Group and class of each row
[  9  -6 -11   1 -12  12   4 -13 -17 -10  -3 -17  18  -9   2   2 -12   7
 -28   5  28  -7  -3 -19 -20 -15   1  17 -10  -1  -5 -13   6  -3   0   2
  25 -16 -14  40  20   4  17  -3  10  -7  -5 -16  -3 -16   4 -14  -1]
(22)/mp
[  5 -14   8   6   7  19 -13  18 -29 -24   8  -9   8  -5   2  -2   0  13
 -32   9  16   5 -12   3  -3 -10  16  -7 -11 -13 -13 -27   2  -3  -6  28
  45 -18 -21  21  21 -12  27  11  16  17  -6 -35  -2 -17 -18 -16 -14]
(12)/ql
[  3  -8  -4   1   5  13   1   6 -21 -13   0 -11   9  -7  -2   0  -9  12
 -26   8   4   3 -14  -4 -13 -19  11   0  -2 -13  -4  -9   3  -9  -2  19
  36 -12 -13  16  16  -3  27 -12  16   6  -2 -31   4 -13  -6 -12  -9]
(12)/cp
[  8 -10   3   4   5  21   9  -1 -12 -17   6 -13  14  12  20   6 -27 -17
 -20  21  12   2 -20 -10  -6 -20  -9  12 -25 -24 -21  13   5   0  -3   6
  24 -11 -22  18  16 -24   0 -23  -2   5   7  -8  20  -9  -5 -19   0]
(19)/lm
[  7  -4  -8   1   2   4  -1   8 -29  -6   1  -7   6 -12  -8  -2  -8  14
  -5   3   0   9 -11  -6  -8 -11   3  -7  -6 -24 -14 -10  -6 -20  -5  18
  34   5 -10   5   9 -18  23 -31  -4   3  -4 -20  13 -14 -11  -5   0]
(12)/cp
[  4 -14  -2  -1 -13  15   1 -13 -17 -26   3  -2   9   5  14   9 -21  -2
 -21  11  16 -12  -7 -23 -19 -14 -11  23 -26  -8 -12   1   2  -4  -4  -9
  30 -16 -16  36  31 -20  11  -8 -10   1   4  -8   2  -9   2  -9   5]
(22)/ll
[  8   4  -2   1 -10  12   2  -3 -17 -19  -1 -10  10  -8  11  14 -12   8
 -20  -2   7 -13   3 -13 -15 -16  -6  14 -22 -10 -11  -3   2 -16   6  -4
  28 -10  -7  33  20  -1   5  -5  -9   2   2 -15   2 -12   1  -9  -3]
(22)/ll
[  9  -8   2  -1  -3  20  -4  -6 -25 -11   8  -9   3   0  16   3 -29 -15
 -26  16   3   6 -14  -9  -7 -21 -13   5 -26 -28 -18   7  -2  -2  -5   9
  28  -9 -18  11  20 -25  13 -15  -4   3  13 -16  25 -14 -11 -20   5]
(19)/lm
[ 11   2  -4   3   3  17  -8  -3 -20  -2   7  -7  16   1   6 -13 -20  -4
 -26  15   6   0 -21 -13 -17 -17  -4   0  -5 -23  -2  -3   4   1 -12  12
  39 -12  -6   7  17   7  33   6  16   5   6  -9   6  -8 -21  -7   0]
(14)/rt
[  4   2  -1  -1  -5  16  -9   6 -34   3   7  -6   2   3   4  -3 -16 -19
 -11  11  -3  12 -24  -1  -1 -14 -15  -7 -15 -26 -13   8  -6  -6  -2   7
  16   1 -17   6   4 -23   9 -21 -11   6  11  -5  19  -8 -10  -6   8]
(19)/lm
[ 11  -3   6  -2  -4  16  -6   4 -24 -15   4  -5   8   1  11   2 -24  -8
 -25  18  20  -2 -18 -13 -10 -15  -6   2 -23 -20  -6  -3   1  -2  -8   7
  38 -17 -13  26  25 -17  18  -4   4   6   9 -13   2 -19  -8 -10   0]
(14)/bq
[ 14   4  -1   1   1  17 -24   5 -23 -10   4 -13  21   8  -1  -6  -9   0
 -25   5  15  -4 -22  -2 -20 -17  -1  10 -13 -14  -6  -4   1  16 -12  10
  45 -15 -12  26  15 -14  39  11  12   7   4 -17   1 -12 -16 -18  -1]
(14)/rt
[  2  -6   2  -3  -2  21   0   5 -18 -13   4  -7  12  -1   4  -4 -15  -5
 -35  12  16  10 -20  -6  -7 -21   4   3 -15 -13 -11  -5   4   2  -4  12
  30 -15 -17  24  13  -4  24  -5   9   9   6 -27  10 -14  -7 -16  -7]
(19)/gf
[  8  -5   4   2   9   3  -1  20 -30 -11   4  -5   7  -7  -5  -7  -3  15
 -16   2   1  12 -20   9  -9 -11   9 -14  -2 -24 -10 -12   1 -11  -6  23
  48  -7  -5   6  19 -29  29 -18   8  13 -10 -26  10  -5 -17 -10  -2]
(12)/ql
[  8 -10  -4   0  -8  16   0 -10  -8 -19   4  -6   6   2  13   5 -18  -3
 -18  14  13 -17   5 -11 -17 -14  -7  13 -16  -9 -14   2   0 -10  -5  -3
  29 -13  -4  22  18  -9  16  -6  -8  -4   8 -13   6  -8  -5 -18   3]
(22)/ll
[ 10  -9  -1  -3 -10   9   5 -12 -10  -4  -1 -15  12  -1  10   6 -15   0
 -25  11  13 -13  -1 -14 -20 -18  -5  23 -20  -7  -9 -11   2  -1  -8  -7
  32 -17  -8  35  21   4  27   5   3   3   7 -18  -2 -14  -3 -14  -4]
(22)/mp
[ 17 -21  12   3  -9  38 -13 -17  17 -52  18 -17  19  14  30  14 -25  -8
 -29  30  32 -22  -5 -11  -6 -35   5  44 -22 -14 -24   3  12  17 -15   3
  38 -39 -19  38  30 -19   3  32  -2   8  12 -26   5  -5   3 -50 -18]
(14)/rt
[ 10  -6  -8  -1  -2  19  -4  -2 -26 -11   5 -11  14  -7   4   6 -10  -5
 -23  12  11   5 -14  -4 -15 -15  -7   9 -12 -14  -9  -7   0  -4  -5   1
  40 -13  -9  28 -68  -9  27   3  15  10   0 -19  -1 -13  -7 -17   0]
(14)/bq
[ -1  -3   1   3  -2  24   3   2  -4 -11 -10  -9   6   2   8  -5 -15  -4
 -24   9   2   2  -8  -7 -13 -20   1   5  -6 -11 -14  -3   3   6  -8  10
  27 -16 -19  16  13  -8  20   1   8   3  11 -20   9 -13  -3 -20  -2]
(19)/gf
[ -4 -27   9  -2  -5  43  -9 -12  27 -42  18 -13   4   9  29  14 -20 -24
 -22  37  15 -19   5  -8   5 -32   0  36 -28 -15 -32   7   7   9 -11  -3
  26 -22 -35  23  18 -27  -1   6 -22   6  21 -28  15  -4   7 -41 -15]
(19)/lm
[ -3  -9   4   4   9  18 -11  17 -16 -10   2 -14   6  -8  -3  -5 -18  16
 -24  13   2  11 -20   0 -13 -16  12  -6  -4 -16 -21 -14  -2 -18   2  18
  25  -6 -18  15   6 -22  15 -27  -1   2  -8 -31  16 -16  -7 -11  -7]
(12)/cp
[  7 -18  -5   1  -8  17  -8 -13  -4 -17  10  -5   6   9  18   6 -22 -10
 -23  14   1  -9  -7 -12  -9 -17 -13  24 -22 -14 -10  11  -5  -2  -7  -2
  22  -6 -12  16  21 -12  13   1 -10   5   7  -4  10  -9  -1 -20   7]
(14)/bq
[  8  -1   5  -2   4  13  -2  15 -17   3   2 -10  14   1   3  -8 -17  -1
 -19   7   4   6 -16 -11 -11 -14  -7   6  -7 -20  -6   0  -2  -4 -10   6
  30  -6 -15  14  12 -10  30  -1   8   3  10 -19  10  -7  -8 -11   4]
(19)/gf
[  8  -7   1  -3  -5  23  -6  -6 -10  -7   7  -9   5   4   7   0 -21 -18
  -6  19   3   3 -23  -5  -6 -17  -9  -1 -18 -12 -19   2  -3   1  -3   6
  22 -15 -25  18  14 -17  23   6   4   0  13  -8   8  -9 -15 -18  -3]
(19)/lm
[  9 -11   0  -1 -13  25   0  -8  -9 -26   5 -15  11   3  25   3 -15 -13
 -27  20  18 -18  -9 -13  -4 -19  -1  21 -16  -9 -12  -3  -6   1  -7   7
  32 -21  -9  30  26  -4  24  10   5   7   3 -13  -4  -3  -4 -24  -7]
(14)/bq
[  7  -5   2   0  -5  14   1  -5 -18 -21   6  -6  11   2  15   2 -17  -5
 -31  12  21  -5 -11 -17 -15 -13  -7  16 -14 -17 -12   3  -4   2  -6   8
  34  -9 -15  38  19 -11  28  -3   1   4  -2  -6   8 -10  -4 -13   0]
(14)/bq
[  1 -17  10  -2  -8  29  -3 -14  -3 -18  12  -3  18  14  19   3 -22  -9
 -12  25  19 -13  -1 -12 -12 -24  -8  34 -23 -29 -22  17  -8   1 -10   4
  39  -6 -14  10  22 -24  21   4 -19  20  14  -7  18   0 -12 -25  -8]
(14)/rt
[ 12 -14  -2   2  -8  19   4 -17 -10 -24   5  -8  12  -4  16  12 -19   7
 -31  13  17 -19  10 -18 -20 -18  -4  27 -12  -8  -8  -3   6  -4  -5   0
  36 -17  -6  36  25   6  21   6  -7  -1  10 -16   4  -9   0 -31  -8]
(22)/mp
[ 10  -4   5   1  -3  19  -5   1 -28 -17  -5   0   5   5  12  13 -19  -8
 -32  17  17  -1 -19  -7 -10 -14   4   4 -21 -20 -16  -2  -2   1  -5   4
  39 -11 -12  20  23 -12  28   3   5   1   4 -15  11 -10  -8 -18   7]
(14)/bq
[  4 -19   9   3  -2  16 -16   6 -14 -25  10  -7  34  -4   2  -2  -2  18
 -22   9  16 -11  -7  -6 -11 -23  14  11  -9 -15 -10 -11   0  -3  -7  26
  47 -18 -17  25  20 -11  32   2   7   6   4 -32   4 -28 -10 -14 -15]
(12)/ql
